Below is a small trained network, with its code and all its weights. Each question gives an input and a class and asks what happens when units are switched off, that is, made to give their printed mean instead of their output.

import numpy as np


def w(rows, s, z=0):
    codes = np.array(rows[::2]) - 128.0
    scale = np.full(codes.shape[1], s)
    scale[-1] = z or s
    return codes * scale


def norm(h):
    return h / np.sqrt((h * h).mean(-1, keepdims=True) + 1e-5)


def f(y):
    return np.maximum(y, 0)


def log_softmax(a):
    a = a - a.max(-1, keepdims=True)
    return a - np.log(np.exp(a).sum(-1, keepdims=True))


def net(x, mask):
    res = np.array(x, float).reshape(1, 3) / 4 @ E
    u = 0
    for l in range(3):
        y = f(norm(res) @ A[l][:, :-1].T + A[l][:, -1])
        res = res + np.where(mask[u : u + 9], y, B[l][:, -1]) @ B[l][:, :-1]
        u += 9
    return log_softmax(norm(res)[-1] @ U[:, :-1].T + U[:, -1])


A, B = {}, {}
E = w([
[191,19,192,153],'x0',
[207,198,190,7],'x1',
[254,137,20,83],'x2',
],0.0027)
A[0] = w([
[121,41,231,125,36],'0.n1',
[88,111,206,143,79],'0.n2',
[24,235,140,128,10],'0.n3',
[107,104,198,140,58],'0.n4',
[24,103,157,162,112],'0.n5',
[66,179,254,106,2],'0.n6',
[129,145,195,99,116],'0.n7',
[133,173,184,123,72],'0.n8',
[115,193,242,101,94],'0.n9',
],0.01,0.0026)
B[0] = w([
[100,248,176,139,227],'0.n1',
[159,96,120,186,209],'0.n2',
[81,253,148,145,234],'0.n3',
[170,115,129,167,187],'0.n4',
[116,65,61,176,254],'0.n5',
[184,108,28,146,241],'0.n6',
[121,83,156,110,194],'0.n7',
[133,101,146,84,174],'0.n8',
[116,53,156,71,239],'0.n9',
],0.022,0.0048)
A[1] = w([
[4,51,138,201,68],'1.n1',
[102,170,184,155,23],'1.n2',
[180,109,218,223,161],'1.n3',
[182,116,76,116,74],'1.n4',
[118,180,185,141,178],'1.n5',
[201,156,108,147,1],'1.n6',
[154,148,204,158,158],'1.n7',
[109,121,119,154,191],'1.n8',
[84,138,106,178,187],'1.n9',
],0.012,0.00099)
B[1] = w([
[211,69,193,2,254],'1.n1',
[107,162,70,129,177],'1.n2',
[56,230,68,78,236],'1.n3',
[174,158,189,230,243],'1.n4',
[47,127,53,137,186],'1.n5',
[127,105,65,166,208],'1.n6',
[36,144,42,64,173],'1.n7',
[134,127,139,74,191],'1.n8',
[175,122,186,46,254],'1.n9',
],0.012,0.0047)
A[2] = w([
[25,78,115,124,131],'2.n1',
[124,131,141,134,4],'2.n2',
[133,89,124,251,74],'2.n3',
[129,175,177,157,61],'2.n4',
[152,17,197,45,80],'2.n5',
[143,92,61,198,116],'2.n6',
[178,160,175,138,94],'2.n7',
[41,254,151,131,172],'2.n8',
[122,64,178,77,137],'2.n9',
],0.011,0.0012)
B[2] = w([
[251,189,156,164,158],'2.n1',
[123,133,131,134,128],'2.n2',
[181,90,54,161,229],'2.n3',
[164,101,135,126,148],'2.n4',
[147,118,218,30,254],'2.n5',
[164,73,128,173,235],'2.n6',
[85,79,71,118,169],'2.n7',
[89,218,61,94,249],'2.n8',
[143,85,145,72,197],'2.n9',
],0.018,0.006)
U = w([
[206,42,32,210,185],'0',
[82,240,25,79,167],'1',
[159,62,178,3,165],'2',
[149,123,99,134,225],'3',
[94,137,188,203,1],'4',
[56,96,138,169,25],'5',
[96,138,208,211,14],'6',
],0.011,0.0068)

Each question gives the input, the list of numbers given to net, and the class t.
The units are the neurons (one row each of A and B). Each row of codes is followed by its name. A weight is (code - 128) times the scale printed after its matrix; where a second scale follows, it is the last column's (A, B and U).
mask holds one flag per neuron, layer by layer. A switched-off neuron (its flag False) gives its mean, the last column of its row in B, instead of its output. The means were averaged over made-up inputs and are rounded, as every weight is.
A unit's drop is (log p(t) with every unit on - log p(t) with that unit switched off) / (log p(t) with every unit on - log p(t) with every unit switched off).
The circuit of an input: a set's keep is (log p(t) with only the set's units on - log p(t) with every unit switched off) / (log p(t) with every unit on - log p(t) with every unit switched off). Starting from the 12 units with the biggest drops (on a tie, the unit counted first), units are removed one at a time, each time the one whose removal leaves the highest keep (on an exact tie, the one counted first), for as long as the keep stays at least 0.8.
circuit, biggest first: the units of the circuit, biggest drop first
most important unit: the unit with the biggest drop
k most important neurons: the k neurons with the biggest drops, biggest first
top k neurons in layer l: the k neurons of layer l with the biggest drops, biggest first
drop of u: that unit's drop, to one decimal
input [7,-1,-3], class 1: most important neuron	(0.n1)
input [-8,-5,8], class 0: 3 most important neurons	(0.n3 0.n1 0.n5)
input [-1,-5,-2], class 2: 2 most important neurons	(1.n1 0.n6)
input [-4,-6,0], class 2: 3 most important neurons	(0.n1 0.n5 1.n1)
input [4,2,-3], class 1: 2 most important neurons	(0.n1 1.n3)
input [6,-7,1], class 2: top 2 neurons in layer 0	(0.n3 0.n5)
input [3,-5,-2], class 2: 2 most important neurons	(1.n1 0.n5)
input [6,-5,3], class 1: 2 most important neurons	(0.n5 0.n6)
input [-5,-7,6], class 2: top 2 neurons in layer 1	(1.n9 1.n3)
input [-5,-1,-6], class 0: 2 most important neurons	(0.n6 0.n5)
input [-1,-6,-5], class 2: 4 most important neurons	(1.n1 0.n5 1.n9 0.n6)
input [8,4,-8], class 0: 4 most important neurons	(0.n6 0.n4 0.n3 0.n2)
input [-7,-5,-7], class 0: 2 most important neurons	(0.n5 0.n1)
input [1,3,5], class 0: 3 most important neurons	(0.n9 0.n3 0.n1)
input [6,0,-2], class 1: circuit, biggest first	(0.n1)
input [5,-4,4], class 1: 3 most important neurons	(0.n6 0.n5 0.n9)
input [-6,-3,7], class 0: 4 most important neurons	(0.n3 0.n1 0.n5 1.n3)
input [5,-7,2], class 2: top 2 neurons in layer 0	(0.n3 0.n6)
input [5,4,7], class 0: top 3 neurons in layer 0	(0.n9 0.n1 0.n3)
input [-2,-6,-3], class 2: circuit, biggest first	(1.n1)
input [3,-1,-8], class 0: top 2 neurons in layer 0	(0.n6 0.n5)
input [-1,-4,-8], class 0: top 2 neurons in layer 0	(0.n5 0.n6)
input [-1,7,-8], class 0: drop of 0.n6	1.6
input [7,1,-4], class 1: drop of 1.n3	0.1
input [-3,0,-4], class 0: drop of 0.n6	2.4
input [-5,-8,0], class 2: drop of 0.n1	0.1
input [8,-1,6], class 1: most important unit	0.n6
input [-6,-8,-4], class 2: top 2 neurons in layer 0	(0.n5 0.n1)
